Here is a tiny trained network, its code and every weight. The questions are about switching its units off for an input and a class, where a switched-off unit gives its printed mean instead of its output.

import numpy as np


def w(rows, s, z=0):
    codes = np.array(rows[::2]) - 128.0
    scale = np.full(codes.shape[1], s)
    scale[-1] = z or s
    return codes * scale


def f(y):
    return y / 2 * (1 + np.tanh(0.7978845608 * (y + 0.044715 * y**3)))


def log_softmax(a):
    a = a - a.max(-1, keepdims=True)
    return a - np.log(np.exp(a).sum(-1, keepdims=True))


def net(x, mask):
    res = np.array(x, float).reshape(1, 3) / 4 @ E
    y = f(res @ A[0][:, :-1].T + A[0][:, -1])
    res = res + np.where(mask, y, B[0][:, -1]) @ B[0][:, :-1]
    return log_softmax(res[-1] @ U[:, :-1].T + U[:, -1])


A, B = {}, {}
E = w([
[169,220,154,88,209,93,110,52,100,141,157,35],'x0',
[139,111,122,158,85,221,11,160,56,96,164,95],'x1',
[208,201,39,201,125,141,81,179,116,147,25,207],'x2',
],0.012)
A[0] = w([
[138,133,29,181,132,179,135,180,104,147,86,218,202],'neuron 1',
[163,125,72,200,39,251,63,159,111,74,125,133,250],'neuron 2',
[173,220,127,157,165,57,129,141,112,173,97,137,254],'neuron 3',
[99,113,132,129,67,209,67,119,46,69,173,115,232],'neuron 4',
[165,160,89,93,142,153,90,86,116,87,144,65,173],'neuron 5',
[127,99,145,127,84,161,138,153,133,117,160,125,190],'neuron 6',
[183,160,135,141,165,140,108,69,28,132,134,80,236],'neuron 7',
[89,79,93,100,64,96,206,98,165,93,109,144,97],'neuron 8',
[132,130,147,83,132,96,145,98,116,133,187,101,40],'neuron 9',
],0.011,0.0034)
B[0] = w([
[89,189,106,220,155,170,94,198,179,122,155,198,246],'neuron 1',
[118,80,182,170,196,226,120,239,251,126,185,77,254],'neuron 2',
[157,189,89,148,80,98,126,65,134,184,119,149,227],'neuron 3',
[244,24,137,1,129,112,150,92,35,87,182,78,243],'neuron 4',
[62,137,56,154,130,138,27,84,168,150,91,119,200],'neuron 5',
[157,85,147,50,125,102,96,107,167,155,124,70,178],'neuron 6',
[114,147,62,136,178,94,60,138,139,156,135,84,224],'neuron 7',
[209,99,100,92,110,134,92,113,142,192,93,59,199],'neuron 8',
[41,115,94,167,144,179,4,141,84,114,110,168,196],'neuron 9',
],0.0099,0.017)
U = w([
[140,157,175,122,105,115,149,201,74,73,82,141,14],'0',
[136,70,190,122,153,159,109,201,143,104,167,98,153],'1',
[187,177,147,118,86,43,251,104,145,146,92,177,13],'2',
[53,163,91,212,158,109,108,185,163,160,110,149,149],'3',
[177,105,98,98,136,43,109,94,106,195,90,83,254],'4',
],0.011,0.0033)

Each question gives the input, the list of numbers given to net, and the class t.
The units are the neurons (one row each of A and B). Each row of codes is followed by its name. A weight is (code - 128) times the scale printed after its matrix; where a second scale follows, it is the last column's (A, B and U).
mask holds one flag per neuron, in row order. A switched-off neuron (its flag False) gives its mean, the last column of its row in B, instead of its output. The means were averaged over made-up inputs and are rounded, as every weight is.
A unit's drop is (log p(t) with every unit on - log p(t) with that unit switched off) / (log p(t) with every unit on - log p(t) with every unit switched off).
The circuit of an input: a set's keep is (log p(t) with only the set's units on - log p(t) with every unit switched off) / (log p(t) with every unit on - log p(t) with every unit switched off). Starting from all 9 units, units are removed one at a time, each time the one whose removal leaves the highest keep (on an exact tie, the one counted first), for as long as the keep stays at least 0.8.
units of the circuit, in order: the units of the circuit, biggest drop first
k most important neurons: the k neurons with the biggest drops, biggest first
drop when u is switched off: that unit's drop, to one decimal
input [4,1,-8], class 4: units of the circuit, in order : neuron 2
input [8,-7,-8], class 3: 2 most important neurons : neuron 9; neuron 4
input [2,7,8], class 1: 2 most important neurons : neuron 2; neuron 4
input [3,0,-3], class 3: 4 most important neurons : neuron 4; neuron 8; neuron 9; neuron 6
input [7,1,-2], class 3: 2 most important neurons : neuron 4; neuron 9
input [6,-6,-4], class 3: 2 most important neurons : neuron 4; neuron 9
input [6,2,4], class 3: 2 most important neurons : neuron 4; neuron 8
input [-7,-6,-1], class 4: 2 most important neurons : neuron 8; neuron 2
input [7,-6,-7], class 3: 2 most important neurons : neuron 9; neuron 4
input [6,-7,7], class 2: drop when neuron 9 is switched off : 0.4
input [-2,3,4], class 1: drop when neuron 2 is switched off : 0.6
input [-1,6,8], class 1: drop when neuron 2 is switched off : 3.2
